Here is a tiny trained network, its code and every weight. The questions are about switching its units off for an input and a target symbol, where a switched-off unit gives its printed mean instead of its output.

import numpy as np


def w(rows, s, z=0):
    codes = np.array(rows[::2]) - 128.0
    scale = np.full(codes.shape[1], s)
    scale[-1] = z or s
    return codes * scale


def f(y):
    return y / 2 * (1 + np.tanh(0.7978845608 * (y + 0.044715 * y**3)))


def softmax(a):
    e = np.exp(a - a.max(-1, keepdims=True))
    return e / e.sum(-1, keepdims=True)


def log_softmax(a):
    a = a - a.max(-1, keepdims=True)
    return a - np.log(np.exp(a).sum(-1, keepdims=True))


def net(x, mask):
    ids = ['γεημξτ'.index(c) for c in x.split()]
    T = len(ids)
    res = E[ids] + P[:T]
    u = 0
    for l in range(2):
        q, k, v = (res @ M[l].T for M in (Q, K, V))
        z = softmax(np.where(np.tri(T) > 0, q @ k.T / 3**0.5, -1e9)) @ v
        res = res + np.where(mask[u], z, O[l][:, -1]) @ O[l][:, :-1]
        u += 1
        y = f(res @ A[l][:, :-1].T + A[l][:, -1])
        res = res + np.where(mask[u : u + 8], y, B[l][:, -1]) @ B[l][:, :-1]
        u += 8
    return log_softmax(res[-1] @ U[:, :-1].T + U[:, -1])


Q, K, V, O, A, B = {}, {}, {}, {}, {}, {}
E = w([
[172,167,10,181],'γ',
[159,174,115,176],'ε',
[206,88,139,160],'η',
[133,165,221,128],'μ',
[83,120,83,72],'ξ',
[188,3,34,103],'τ',
],0.017)
P = w([
[98,8,85,132],'0',
[121,137,86,120],'1',
[132,142,105,125],'2',
[136,143,118,129],'3',
[139,146,130,132],'4',
[142,146,140,135],'5',
[145,143,146,138],'6',
[146,142,152,141],'7',
[148,142,158,144],'8',
[149,142,163,147],'9',
[149,143,169,151],'10',
[151,140,173,156],'11',
],0.014)
Q[0] = w([
[191,117,85,160],'0.h1',
[190,254,70,217],'0.h1',
[66,19,209,202],'0.h1',
],0.0094)
K[0] = w([
[226,157,71,121],'0.h1',
[136,153,130,250],'0.h1',
[216,131,165,55],'0.h1',
],0.012)
V[0] = w([
[198,214,222,2],'0.h1',
[195,109,129,18],'0.h1',
[54,145,50,39],'0.h1',
],0.008)
O[0] = w([
[24,135,107,253,3],'0.h1',
[74,117,163,166,103],'0.h1',
[136,124,163,202,88],'0.h1',
],0.011,0.0052)
A[0] = w([
[170,209,249,117,57],'0.n1',
[160,234,180,76,163],'0.n2',
[22,106,126,19,147],'0.n3',
[50,88,55,134,251],'0.n4',
[136,133,49,100,2],'0.n5',
[124,36,27,169,95],'0.n6',
[199,139,127,240,121],'0.n7',
[87,19,154,111,151],'0.n8',
],0.012,0.0035)
B[0] = w([
[79,158,48,35,207],'0.n1',
[152,91,138,187,246],'0.n2',
[130,4,57,105,141],'0.n3',
[197,91,173,93,128],'0.n4',
[51,130,116,221,173],'0.n5',
[87,100,23,98,155],'0.n6',
[178,83,109,93,168],'0.n7',
[27,99,230,156,149],'0.n8',
],0.014,0.011)
Q[1] = w([
[4,203,103,216],'1.h1',
[196,82,91,50],'1.h1',
[123,185,142,161],'1.h1',
],0.013)
K[1] = w([
[23,229,88,6],'1.h1',
[174,70,110,234],'1.h1',
[29,179,141,45],'1.h1',
],0.012)
V[1] = w([
[110,111,32,113],'1.h1',
[215,88,168,138],'1.h1',
[144,50,253,114],'1.h1',
],0.0078)
O[1] = w([
[84,116,207,230,255],'1.h1',
[70,195,76,109,166],'1.h1',
[76,39,33,1,9],'1.h1',
],0.0061,0.0098)
A[1] = w([
[153,114,117,98,2],'1.n1',
[97,110,155,63,213],'1.n2',
[132,130,185,136,78],'1.n3',
[155,94,83,158,52],'1.n4',
[81,152,148,151,108],'1.n5',
[136,174,248,54,172],'1.n6',
[176,178,198,116,78],'1.n7',
[105,160,157,61,130],'1.n8',
],0.019,0.0079)
B[1] = w([
[7,108,151,126,135],'1.n1',
[179,183,124,152,224],'1.n2',
[107,109,227,74,163],'1.n3',
[115,119,123,44,255],'1.n4',
[85,158,28,186,185],'1.n5',
[250,83,195,124,211],'1.n6',
[74,165,113,60,246],'1.n7',
[102,56,107,99,152],'1.n8',
],0.018,0.0082)
U = w([
[129,36,80,67,172],'γ',
[57,178,146,81,32],'ε',
[138,96,177,84,2],'η',
[254,193,146,246,246],'μ',
[112,23,195,146,97],'ξ',
[61,101,152,149,110],'τ',
],0.0074,0.0081)

Each question gives the input, a string of symbols that net reads in full, and the target symbol t.
The units are the heads (3 rows each of Q, K, V and O) and the neurons (one row each of A and B). Each row of codes is followed by its name. A weight is (code - 128) times the scale printed after its matrix; where a second scale follows, it is the last column's (O, A, B and U).
mask holds one flag per unit, layer by layer, with each layer's heads first. A switched-off unit (its flag False) gives its mean, the last column of its rows in O or B, instead of its output. The means were averaged over made-up inputs and are rounded, as every weight is.
A unit's drop is (log p(t) with every unit on - log p(t) with that unit switched off) / (log p(t) with every unit on - log p(t) with every unit switched off).
The circuit of an input: a set's keep is (log p(t) with only the set's units on - log p(t) with every unit switched off) / (log p(t) with every unit on - log p(t) with every unit switched off). Starting from the 12 units with the biggest drops (on a tie, the unit counted first), units are removed one at a time, each time the one whose removal leaves the highest keep (on an exact tie, the one counted first), for as long as the keep stays at least 0.8.
units of the circuit, in order: the units of the circuit, biggest drop first
unit that matters most: the unit with the biggest drop
top k neurons: the k neurons with the biggest drops, biggest first
top k neurons in layer l: the k neurons of layer l with the biggest drops, biggest first
drop when u is switched off: that unit's drop, to one decimal
input μ μ μ ε, target γ: units of the circuit, in order : (0.n1; 1.h1)
input η ξ γ ξ, target ξ: top 2 neurons : (1.n3; 0.n5)
input ε η η μ, target γ: unit that matters most : 0.n5
input γ γ μ, target γ: units of the circuit, in order : (0.n1; 1.n8)
input γ τ τ ξ ε ξ ε η γ τ, target μ: units of the circuit, in order : (0.n8; 0.n2; 1.n2; 1.n4)
input μ μ μ μ, target μ: top 3 neurons : (1.n4; 1.n6; 0.n1)
input η ε η ξ η μ τ ε τ, target μ: top 3 neurons in layer 0 : (0.n8; 0.n2; 0.n7)
input μ τ μ μ μ ξ ε μ η, target γ: top 2 neurons in layer 1 : (1.n2; 1.n6)
input ε ε ε γ μ ε γ ξ γ μ τ, target τ: top 3 neurons : (0.n8; 0.n6; 0.n7)
input η ε η μ μ ε μ γ, target γ: top 3 neurons in layer 0 : (0.n1; 0.n7; 0.n5)
input η μ τ μ τ γ ε, target ε: units of the circuit, in order : (1.n7; 0.n5; 0.n6)
input ε ε τ τ γ ξ, target ξ: top 3 neurons : (0.n6; 0.n5; 1.n7)
input μ γ ε ξ η, target η: top 2 neurons in layer 0 : (0.n1; 0.n5)
input η μ μ μ, target μ: units of the circuit, in order : (1.n6)
input ε ε μ μ γ ε γ η ε μ μ γ, target γ: top 3 neurons : (1.n4; 1.n2; 1.n6)
input η γ ε η, target η: top 2 neurons : (1.n7; 0.n1)
input μ μ ξ ξ ξ, target μ: top 3 neurons : (1.n2; 0.n2; 0.n4)
input τ ξ η ξ η ξ η μ ε, target γ: top 2 neurons : (0.n5; 0.n8)
input ξ μ ε ε μ μ ε ε μ μ η ξ, target μ: top 2 neurons in layer 0 : (0.n2; 0.n5)
input μ μ μ μ ξ μ η, target γ: top neuron : (0.n1)
input ε η γ ε ξ ξ τ, target τ: drop when 0.n5 is switched off : 0.1
input γ μ ε ξ ε, target ε: drop when 0.n6 is switched off : 1.4
